Table B holds the same points as the rows below and some others, measured another way and shuffled. Each row below is followed by which row of B it is.
B:
1: [-123    5  289 -477  128  344 -111 -477  152   72   29 -181  160 -194
  203 -317  158  -93  -11 -182  198 -432]
2: [ 139 -370  612  374  397 -343  368  -37  -45  -89 -125 -416  177  144
  424  436  126  -27 -228   19  266  265]
3: [ 239  -49 -156  131 -121  291  -50  -44 -400 -147   99  313  -45  146
 -340   36  -69  -82  -62  -82  -88  117]
4: [ -33  -83  -44 -167  -49  395 -100 -368  -41   45   48  116  104  -37
 -271 -251   17 -156  -16 -111  -11 -118]
5: [ 606  118  259  222   29  -28   65  485 -863 -546  159  124 -299  323
  295  483   40  191 -214  -95  159  116]
6: [ -51   -1 -373 -287 -202  520 -241 -403  -56  160  146  413   75  -63
 -520 -350 -102 -235   50 -105 -133 -188]
7: [ 248 -193  733  177  414 -400  323  172 -214 -195  -42 -439   21  165
  737  511  179   72 -261   15  400   80]
8: [ 642   88  308  314   92 -172  146  537 -873 -551  143   88 -283  342
  383  617   23  190 -235  -76  180  199]
9: [ -23   17 -269 -310 -158  458 -211 -338  -87  130  151  341   26  -43
 -382 -297  -77 -201   25  -94  -75 -210]
10: [ 215  122  -77 -168 -114  427 -172 -123 -380 -197  145  248  -67   24
 -166 -128    1  -31  -17 -191   -7 -171]
11: [ 247 -137  243  211   92   62  113   34 -357 -228    7  -27  -15  172
   52  203   59    4 -153  -65   95  145]
12: [ 152 -372  248  370  136 -268  291  246 -284   -7  -16   -3  -50  376
    7  428  -30  -87 -274  220  127  374]
13: [ 506  -41  498  319  280 -301  242  317 -551 -406   55 -181  -93  225
  572  603   83  135 -221  -70  269  175]
14: [ -46  -12 -153 -270 -100  474 -179 -429  -21   84   94  208  113  -98
 -317 -322  -16 -183   34 -162  -49 -211]
15: [ 416  -55  193  266   46  -50  127  309 -609 -339   83  101 -165  300
  107  396    9   59 -197  -19  106  208]
16: [ 154 -399  -69  522   77 -233  260   59 -200  104   11  190   64  310
 -301  421 -166 -209 -188  180  -53  510]
17: [  10 -467  526  349  370 -376  388  -62   80   98 -119 -361  195  186
  288  387   85 -117 -238  137  238  297]
18: [-231 -384  -61   -6   96  -28  106 -382  304  459    9   82  234   35
 -269  -22 -100 -346  -88  164    2   94]
19: [ -56 -485  820  213  432 -304  412  -49   95   -5 -205 -588  165  185
  487  283  240  -31 -280  120  375  180]
20: [ 100  149   16 -412  -79  429 -211 -205 -236  -87  144  159  -48  -48
   -8 -220   47  -55   -9 -176   83 -348]
21: [ 213  141 -156 -176 -152  477 -204 -167 -382 -172  158  312  -54    8
 -233 -162  -24  -56    6 -195  -46 -175]
22: [ 276  243   35 -215  -45  516 -216 -298 -360 -325  128  106   30 -137
   14 -182   82   23   54 -383   28 -286]
23: [ 230 -214  220  239  165 -306  221  212 -296  -26   63   25  -53  264
  189  465  -46  -74 -222  135  153  233]
24: [  47 -415  344  347  205 -155  291  -37  -63   15 -102 -171  118  223
   26  260   52 -110 -213  105  125  320]
25: [  21   28  100 -267   13  464 -142 -425  -53  -70   52    0  128 -138
  -55 -291  103  -80   22 -238   63 -272]
26: [  59   43 -156 -130  -74  590 -206 -582  -63  -73   69  160  217 -208
 -330 -347    2 -138  115 -343 -107 -175]
27: [  53 -295  456   52  177 -103  214  120 -170  -29  -51 -175  -44  261
  206  195  123  -39 -251  147  238   97]
28: [  84  143 -227 -347 -138  418 -246 -253 -193   32  196  335  -14  -70
 -216 -218  -67 -137   24 -147  -27 -282]
29: [ -10 -229 -226   93   -3   34   34 -263   22  270   89  263  146   59
 -339   71 -169 -281  -48   59  -78  142]
30: [ 200  271  129 -450    7  385 -219 -218 -271 -190  177   61  -21 -151
  243 -162   94   20   10 -290  154 -454]
31: [  82   50 -174 -219  -53  268 -148 -265 -131   91  171  266   47  -47
 -157  -91  -81 -162    6 -109  -12 -175]
32: [  55   97 -510 -295 -278  512 -281 -265 -217  125  229  581  -45   -3
 -573 -278 -175 -222   41  -84 -184 -176]
33: [ 333   37  206    2    6  150    2  188 -532 -306   92   86 -165  194
  132  158   66   71 -153  -79  136  -21]
34: [ 107  121 -307 -227 -122  438 -234 -394 -138   30  187  342   90 -142
 -293 -220  -98 -169   80 -226 -103 -205]
35: [ 307  167 -239  -69  -88  231 -154 -120 -373 -113  221  362  -29  -17
 -115   71 -123  -84   10 -188  -56 -102]
36: [-225  -94  205 -491   80  296  -94 -439  230  230   26 -104  141 -114
   69 -332  105 -181  -43  -43  173 -372]
37: [-130 -120 -165 -290 -136  390 -138 -304    4  215   87  261   44   25
 -385 -293  -38 -226  -32   26  -29 -157]
38: [ 191  -38   98  -34  -25  233  -30    3 -364 -174   73  111  -73  145
  -46   26   41  -21 -115  -70   62  -25]
39: [-281 -442   -6    4   11  193   86 -359  237  349  -70   51  183  125
 -440 -202  -14 -301 -105  163  -16  120]
40: [ -80  -53 -490 -286 -233  360 -201 -260  -57  326  199  550  -17   44
 -582 -231 -196 -308    0   64 -160 -115]
41: [ 115 -428   12  475   59 -224  271  132 -222   88   -5  158   15  367
 -271  387 -115 -178 -232  233  -14  495]
42: [ 344  179  376 -167   68  271  -74   18 -492 -441   92  -88 -102   28
  361   47  177  147  -88 -266  214 -251]
43: [ 288  -38  575  -10  311 -285  184  191 -310 -203   62 -259  -63  129
  683  426  127   77 -216  -17  357  -59]
44: [  -7  -69 -494  -94 -166  319 -152 -379  -29  263  170  481  114  -27
 -569 -161 -212 -298   34  -39 -198   -7]
45: [  49 -135 -320   98  -41  167  -35 -368  -25  185  117  307  187  -31
 -414    0 -176 -266   13  -64 -152  106]
46: [ -22   21  -89 -315  -73  469 -182 -417  -34   48   99  160   94 -105
 -218 -319    9 -151   30 -168  -10 -277]
47: [ 177 -381  146  451  134 -270  300  190 -268    7   -8   57  -12  351
  -69  452  -63 -121 -241  194   68  437]
48: [ -34  -74  121 -224   23  386  -86 -378  -14    0   16  -17  124  -79
  -80 -253   93 -111  -19 -146   65 -201]
49: [ -17 -347  323  103  244 -320  262    2   35  203   -8 -135   80  189
  208  314    9 -159 -234  199  210  144]
50: [-181 -143   20 -328   49  209  -63 -419  206  296   63   48  161  -80
 -105 -216   -1 -239  -34   -6   77 -221]
51: [ 116 -399  710  292  384 -467  415  239 -146  -58  -97 -395    9  317
  526  523  152    1 -330  199  363  258]
52: [ 166  184 -596 -251 -312  495 -309 -189 -348   63  287  674  -84    3
 -561 -190 -217 -201   58 -120 -205 -159]
53: [ 331 -193  161  362  138 -302  232  296 -433 -112   84   85  -91  313
  129  535  -68  -38 -233  126  112  317]
54: [-116 -467  388  142  305 -371  326  -67  190  296  -65 -237  147  186
  209  298   27 -204 -240  249  236  196]
55: [ 185 -357  241  432  206 -312  308  120 -203    5  -18  -43   51  284
   67  473  -37 -106 -222  141  104  392]
56: [ -72 -544  454  345  341 -402  407  -62  154  215 -128 -292  192  237
  177  370   41 -184 -261  235  206  343]
57: [ 430  245  114 -160   41   44  -83  175 -560 -281  235  172 -178   70
  350  272  -10   74  -95 -159  163 -186]
58: [ 332 -212  502  373  289 -333  302  232 -375 -243  -19 -220  -14  257
  409  538   81   46 -244   25  245  269]
59: [  51   74 -523 -204 -246  494 -268 -388 -141  145  215  533   62  -76
 -582 -268 -193 -246   89 -142 -211 -135]
60: [ -23  -95  271 -246  175   -9   39 -199   56  134   62 -113   97  -18
  268   29   57 -125 -104   -8  221 -198]
61: [ 342 -192  521  332  286 -360  307  300 -399 -240    5 -210  -67  288
  477  574   86   62 -267   58  274  240]
62: [ -56 -130  -74 -196   21   79  -21 -210   32  249  111  174   61   26
 -118  -33  -73 -224  -79   65   49  -94]
63: [   4 -315 -173  229   46 -110  142 -165   13  291   73  229  133  140
 -312  202 -182 -288 -106  138  -62  267]
64: [-156  -84  101 -408   60  254  -86 -412  180  235   70  -11  136 -110
    7 -260   49 -193  -33  -43  128 -313]
65: [ -81 -213   32  -77  104   17   57 -294  124  255   48   38  159   -4
  -66   10  -41 -222  -73   39   71  -29]
66: [ 129 -391   84  480  106 -130  260   -8 -176   10  -39   44   91  261
 -211  320  -60 -151 -178  111   -6  435]
67: [  92 -237  563    4  208 -115  218  159 -220 -118  -45 -247  -67  252
  365  219  173   17 -262  101  309   28]
68: [ -53   37  210 -466   79  298 -115 -339   35   60   79  -73   84 -135
  179 -241  122  -91  -30 -134  188 -404]
69: [ -76  -19 -144 -270  -63  498 -183 -561   74  113   78  161  194 -174
 -311 -363    2 -195   78 -197  -58 -230]
70: [  72   77 -355 -526 -348  227 -215  439 -526  180  311  695 -487  395
 -338  -47 -167 -146 -200  317   28 -212]
71: [ 257  -43  382   17  110   70   65  124 -413 -288   33  -93  -95  170
  266  177  135   66 -169  -66  209  -23]
72: [ -77 -528  -25  454  158 -222  282 -248  168  321  -62   47  265  166
 -320  259 -137 -311 -136  180  -49  458]

[ -14   21   99   32   29   31  -85 -127   30  157   62   94    7   88
  -13   42  -16   20 -110  -60   60  -41  -67   41 -139 -154] -> 53
[-117  -30  -14  -16 -110  164  208   73  -68 -232  125   90  -12 -117
   -1   57   15  111   -8  219 -100  144  -74   64  -54  -67] -> 65
[-36  22  52  -7 -59  33 -75 -65  22  66  11  60  39 -28 -68  50   8  41
   7 -20  36  -5 -35  43 -32 -53] -> 55
[-180   47  -85   57  -97  -14   12  150  -28  -17   32  -44  -35 -169
 -156  -86  -89  -11   49  -10   78   37   39   60   28  182] -> 49
[ 223  193   29   85   90  -32  -43  -10   31  236    1  -63  -34  130
  -30  -34 -127 -186  -66   93  -18  -55  -10   -4  -73 -104] -> 13
[109 150 -30   5 -48  11  29  91 -12  30 -59 -88   0 -63 -69   1 -29 -79
  78 215 -99  34  -2  12  49  14] -> 25
[ 175  211   57   97  120 -171 -302  -83   91  491  -88 -103  -12  160
 -123  -80 -137 -227  -59 -163  142 -183   38   -2  -53   -8] -> 57
[-111  -71  176 -107  -50   60 -192 -215   29   98  -57  132   83    4
    1  182  226  199  -41  -14  -26   -6 -109   70  -93 -177] -> 16
[ -17   56   68   10   22    0 -110  -57   13  155  -16    4   -5   34
  -39   36   30   -1  -61   30   -1  -25  -44   43  -86  -70] -> 28
[ -95  -30  100  -49  -52   76  -70 -101   -2   29    2   94   38  -23
   -7  109  115  126  -45   52  -36   27  -88   61  -84 -118] -> 6
[-256  -58  -56  -14 -212   42  -18   69   -5 -126   30   65   54 -254
 -184  -12  -26  123  139  -95  119   58   28   78   84  175] -> 39
[  13  141 -146  110  -83  -14  115  217  -19  -27   63  -88  -47 -131
 -165 -140 -235 -152   92   69   62   39   71   23   72  176] -> 68
[ 38  68  -1   5 -74  39  -5  10  14  23   5  13  28 -54 -81  15 -42 -15
  59  58  -2  15  -7  28  20 -13] -> 46
[ -75  117 -154  137  -77  -33  100  229  -28  -11  101  -77  -73 -142
 -187 -177 -267 -149   60  -13  127   28   84   35   45  221] -> 51
[-115  -80   92 -130 -199  100 -105 -127   27  -72  -70  131  138 -160
  -81  162  179  219  135    5  -20   48  -60   64   60  -52] -> 72
[ 17  39  70  -7 -34  29 -86 -81  26 102  -5  55  35   9 -50  55  11  24
  -5  -1  12 -15 -41  38 -43 -82] -> 31
[-239  -20 -125   42 -143  112  237  225  -97 -275  144   18  -59 -234
  -94  -53  -89   61   40  156  -13  155    0   72    1  136] -> 54
[-163  -76  113  -39  -71   50 -148 -159   30   77   32  151   58  -27
  -62   93   81  153  -40 -135   98  -24  -67   75  -82  -91] -> 41
[ -34  -57  229  -54   48   49 -234 -307   60  234    5  175   65  154
   43  164  147  141 -157 -116   38  -78 -129   55 -187 -291] -> 52
[ -71   96 -124   68 -142  -39    3  177    4   -2    3  -75    2 -194
 -217 -119 -173  -84  158  -33  113   14   91   36  123  240] -> 64
[-104   98 -193  110 -156   -6  145  274  -36 -116   80  -69  -39 -238
 -218 -164 -250 -107  149   25   99   71  102   38  122  272] -> 36
[-24  58  14 -23 -69  20 -39  19  -6  29 -42 -16  20 -78 -69  32  37  20
  42 100 -41  28 -20  42  10   4] -> 4
[ 185  192  -40   95   36  -17   47   79    6  135   27  -81  -43   52
  -64  -75 -180 -189  -14  123  -14  -12   10   -3  -25  -24] -> 30
[  70  131  -23   95   23  -14   14   53   11  126   62  -28  -36   32
  -70  -71 -156 -130  -36   32   48  -18   11   16  -48   -9] -> 61
[-111  -43  119 -103  -92   44 -178 -144   21   67  -84   80   87  -60
  -44  148  192  171   29    2  -25    2  -74   64  -23  -87] -> 29
[  81  230 -139  121   -2  -88   45  246  -19  112  -21 -199  -81  -77
 -152 -171 -208 -239   65  138    9    7   84    9   58  190] -> 7
[ -87  -41  187 -128  -60   13 -296 -235   54  178 -142   89  113  -14
  -37  180  251  184   12  -55   -9  -49  -86   61  -40 -127] -> 44
[-202  -19   -2   19  -78   35  -18   40  -28  -13   56   44  -15 -112
  -95   -8   -6   72  -15  -28   62   34  -16   75  -44   53] -> 37
